Below is a small trained network, with its code and all its weights. Each question gives an input and a target symbol and asks what happens when units are switched off, that is, made to give their printed mean instead of their output.

import numpy as np


def w(rows, s, z=0):
    codes = np.array(rows[::2]) - 128.0
    scale = np.full(codes.shape[1], s)
    scale[-1] = z or s
    return codes * scale


def norm(h):
    return h / np.sqrt((h * h).mean(-1, keepdims=True) + 1e-5)


def f(y):
    return y / 2 * (1 + np.tanh(0.7978845608 * (y + 0.044715 * y**3)))


def softmax(a):
    e = np.exp(a - a.max(-1, keepdims=True))
    return e / e.sum(-1, keepdims=True)


def log_softmax(a):
    a = a - a.max(-1, keepdims=True)
    return a - np.log(np.exp(a).sum(-1, keepdims=True))


def net(x, mask):
    ids = ['ΔΘΞΦαβζσψ'.index(c) for c in x.split()]
    T = len(ids)
    res = E[ids] + P[:T]
    u = 0
    for l in range(3):
        r = norm(res)
        for j in range(2):
            rows = slice(2 * j, 2 * j + 2)
            q, k, v = (r @ M[l][rows].T for M in (Q, K, V))
            z = softmax(np.where(np.tri(T) > 0, q @ k.T / 2**0.5, -1e9)) @ v
            o = O[l][rows]
            res = res + np.where(mask[u + j], z, o[:, -1]) @ o[:, :-1]
        u += 2
        y = f(norm(res) @ A[l][:, :-1].T + A[l][:, -1])
        res = res + np.where(mask[u : u + 8], y, B[l][:, -1]) @ B[l][:, :-1]
        u += 8
    return log_softmax(norm(res)[-1] @ U[:, :-1].T + U[:, -1])


Q, K, V, O, A, B = {}, {}, {}, {}, {}, {}
E = w([
[135,138,46,94,193],'Δ',
[166,107,120,150,193],'Θ',
[139,89,183,71,152],'Ξ',
[142,254,83,89,203],'Φ',
[85,151,160,116,138],'α',
[144,89,77,133,74],'β',
[179,113,136,126,210],'ζ',
[179,122,105,160,214],'σ',
[120,64,147,206,158],'ψ',
],0.0067)
P = w([
[102,250,47,205,149],'0',
[143,208,61,209,116],'1',
[174,188,92,195,113],'2',
[186,167,105,167,118],'3',
[183,147,130,146,120],'4',
[171,125,141,130,123],'5',
[155,98,159,101,112],'6',
[166,87,172,116,127],'7',
],0.0019)
Q[0] = w([
[190,81,132,135,214],'0.h0',
[56,145,111,88,139],'0.h0',
[134,140,113,110,2],'0.h1',
[159,110,76,185,197],'0.h1',
],0.007)
K[0] = w([
[131,1,152,95,106],'0.h0',
[109,204,175,115,198],'0.h0',
[103,143,64,133,101],'0.h1',
[193,102,130,85,177],'0.h1',
],0.007)
V[0] = w([
[30,110,149,140,138],'0.h0',
[112,147,155,123,253],'0.h0',
[167,75,94,152,176],'0.h1',
[72,175,104,154,215],'0.h1',
],0.0035)
O[0] = w([
[240,127,126,62,90,69],'0.h0',
[224,175,205,176,13,170],'0.h0',
[74,186,100,143,122,249],'0.h1',
[180,121,85,151,4,212],'0.h1',
],0.003,0.002)
A[0] = w([
[107,136,156,123,169,99],'0.n0',
[111,131,139,153,187,151],'0.n1',
[130,230,64,159,169,3],'0.n2',
[152,108,149,137,221,196],'0.n3',
[13,206,200,141,111,3],'0.n4',
[57,88,142,64,113,153],'0.n5',
[2,199,125,162,80,100],'0.n6',
[24,40,125,148,150,103],'0.n7',
],0.0048,0.0016)
B[0] = w([
[147,115,109,132,100,118],'0.n0',
[195,115,136,111,55,176],'0.n1',
[133,59,249,37,75,207],'0.n2',
[179,175,87,116,33,251],'0.n3',
[123,149,6,113,48,95],'0.n4',
[187,154,168,186,156,105],'0.n5',
[221,250,3,128,184,118],'0.n6',
[164,184,238,137,185,150],'0.n7',
],0.0023,0.002)
Q[1] = w([
[18,210,74,42,1],'1.h0',
[210,111,219,191,79],'1.h0',
[131,134,84,101,101],'1.h1',
[121,166,166,113,91],'1.h1',
],0.0048)
K[1] = w([
[190,254,76,130,57],'1.h0',
[83,96,203,134,66],'1.h0',
[133,156,149,127,115],'1.h1',
[111,150,154,142,117],'1.h1',
],0.0086)
V[1] = w([
[95,139,215,235,142],'1.h0',
[52,121,222,120,253],'1.h0',
[139,128,182,81,57],'1.h1',
[147,51,145,100,179],'1.h1',
],0.0029)
O[1] = w([
[32,199,99,5,80,169],'1.h0',
[221,219,81,130,72,9],'1.h0',
[73,144,53,99,188,33],'1.h1',
[197,121,137,74,224,84],'1.h1',
],0.0028,0.0014)
A[1] = w([
[93,129,150,174,171,3],'1.n0',
[1,161,174,134,96,48],'1.n1',
[79,189,38,88,167,153],'1.n2',
[158,127,201,113,139,137],'1.n3',
[123,125,124,129,156,97],'1.n4',
[142,70,84,112,185,5],'1.n5',
[167,142,176,108,124,131],'1.n6',
[142,65,96,189,119,145],'1.n7',
],0.0058,0.0016)
B[1] = w([
[103,114,175,153,139,112],'1.n0',
[129,114,118,111,228,119],'1.n1',
[184,77,62,174,4,159],'1.n2',
[117,126,127,188,75,161],'1.n3',
[124,112,151,133,110,121],'1.n4',
[95,91,188,96,153,156],'1.n5',
[74,128,97,175,72,157],'1.n6',
[98,234,145,75,155,253],'1.n7',
],0.004,0.0027)
Q[2] = w([
[112,180,90,118,73],'2.h0',
[119,99,60,104,179],'2.h0',
[196,176,142,133,74],'2.h1',
[255,100,134,130,128],'2.h1',
],0.0081)
K[2] = w([
[126,104,126,70,108],'2.h0',
[82,140,200,111,102],'2.h0',
[97,119,245,167,105],'2.h1',
[119,71,254,119,150],'2.h1',
],0.0083)
V[2] = w([
[112,162,136,230,220],'2.h0',
[31,144,85,140,51],'2.h0',
[46,84,201,10,105],'2.h1',
[121,136,85,35,2],'2.h1',
],0.0024)
O[2] = w([
[206,69,212,119,162,177],'2.h0',
[127,102,131,212,56,169],'2.h0',
[234,239,167,188,100,6],'2.h1',
[255,166,232,86,179,119],'2.h1',
],0.0029,0.0022)
A[2] = w([
[152,128,1,73,63,74],'2.n0',
[176,154,132,109,127,59],'2.n1',
[110,212,122,124,65,92],'2.n2',
[179,81,130,49,108,49],'2.n3',
[132,148,90,180,163,124],'2.n4',
[86,112,50,112,96,129],'2.n5',
[34,150,204,129,133,47],'2.n6',
[112,88,146,25,233,2],'2.n7',
],0.0063,0.003)
B[2] = w([
[151,117,2,165,114,253],'2.n0',
[119,113,127,166,179,107],'2.n1',
[108,88,135,128,152,149],'2.n2',
[69,181,143,137,146,130],'2.n3',
[98,131,119,52,116,155],'2.n4',
[186,138,117,131,140,201],'2.n5',
[136,141,103,202,167,155],'2.n6',
[123,30,152,103,173,177],'2.n7',
],0.0068,0.0036)
U = w([
[122,141,136,138,148,20],'Δ',
[254,218,181,125,204,101],'Θ',
[120,125,132,140,142,13],'Ξ',
[137,68,181,176,27,138],'Φ',
[20,197,132,207,196,172],'α',
[35,206,127,45,130,155],'β',
[116,11,156,94,229,168],'ζ',
[125,129,131,137,145,5],'σ',
[177,106,10,150,120,218],'ψ',
],0.007,0.0034)

Each question gives the input, a string of symbols that net reads in full, and the target symbol t.
The units are the heads (2 rows each of Q, K, V and O) and the neurons (one row each of A and B). Each row of codes is followed by its name. A weight is (code - 128) times the scale printed after its matrix; where a second scale follows, it is the last column's (O, A, B and U).
mask holds one flag per unit, layer by layer, with each layer's heads first. A switched-off unit (its flag False) gives its mean, the last column of its rows in O or B, instead of its output. The means were averaged over made-up inputs and are rounded, as every weight is.
A unit's drop is (log p(t) with every unit on - log p(t) with that unit switched off) / (log p(t) with every unit on - log p(t) with every unit switched off).
The circuit of an input: a set's keep is (log p(t) with only the set's units on - log p(t) with every unit switched off) / (log p(t) with every unit on - log p(t) with every unit switched off). Starting from the 12 units with the biggest drops (on a tie, the unit counted first), units are removed one at a time, each time the one whose removal leaves the highest keep (on an exact tie, the one counted first), for as long as the keep stays at least 0.8.
circuit, biggest first: the units of the circuit, biggest drop first
top k neurons: the k neurons with the biggest drops, biggest first
k most important neurons of layer l: the k neurons of layer l with the biggest drops, biggest first
heads that matter: for each layer, one digit per head in row order, 1 if its drop is at least 0.15 and else 0, layers parted by /
drop of u: that unit's drop, to one decimal
input β Θ ζ, target ζ: circuit, biggest first -> (2.n0 2.h1)
input ζ α α β α, target ζ: top 2 neurons -> (1.n1 2.n7)
input Δ Ξ β ψ α Ξ Θ, target Θ: circuit, biggest first -> (2.h1 2.n0)
input ζ ζ ζ Δ Θ, target α: top 3 neurons -> (1.n2 1.n7 2.n0)
input Δ β ψ Ξ, target Φ: top 3 neurons -> (1.n3 1.n7 1.n6)
input Θ β ψ β ζ, target ζ: top 3 neurons -> (1.n5 0.n6 2.n0)
input ζ ψ β α α ψ Δ α, target ζ: heads that matter -> 10 / 00 / 00
input Θ β Θ Ξ α, target ψ: top 2 neurons -> (0.n4 0.n6)
input σ Ξ α α σ, target Θ: circuit, biggest first -> (2.n0 2.h1)
input α Δ ψ ψ σ σ Δ Δ, target ζ: heads that matter -> 00 / 10 / 00
input α Φ Φ Φ σ σ, target β: top 2 neurons -> (2.n0 2.n4)
input ζ Δ σ β Φ β α, target ψ: most important neuron of layer 1 -> (1.n2)
input Δ Θ ζ Ξ Δ, target ζ: heads that matter -> 10 / 10 / 00
input ζ Δ Φ ψ Ξ, target Φ: top neuron -> (1.n3)
input σ α α σ Φ α Θ, target α: top 3 neurons -> (1.n7 0.n2 1.n2)
input σ Φ ζ σ Ξ ζ Θ, target Θ: 3 most important neurons of layer 2 -> (2.n0 2.n7 2.n1)
input Θ Ξ Θ ζ, target Θ: 3 most important neurons of layer 2 -> (2.n0 2.n7 2.n1)
input Φ α ψ, target α: top 3 neurons -> (1.n7 2.n0 1.n2)
input Θ Φ Δ α ψ Ξ ζ σ, target Θ: top 3 neurons -> (2.n0 1.n2 0.n3)
input β ψ ψ ψ, target α: top neuron -> (2.n0)
input β β Δ ψ β σ ψ Φ, target ψ: drop of 2.h1 -> 0.0
input σ α ζ, target Φ: drop of 0.h0 -> 0.6
input β β β σ Δ σ, target ζ: drop of 2.n0 -> 0.1
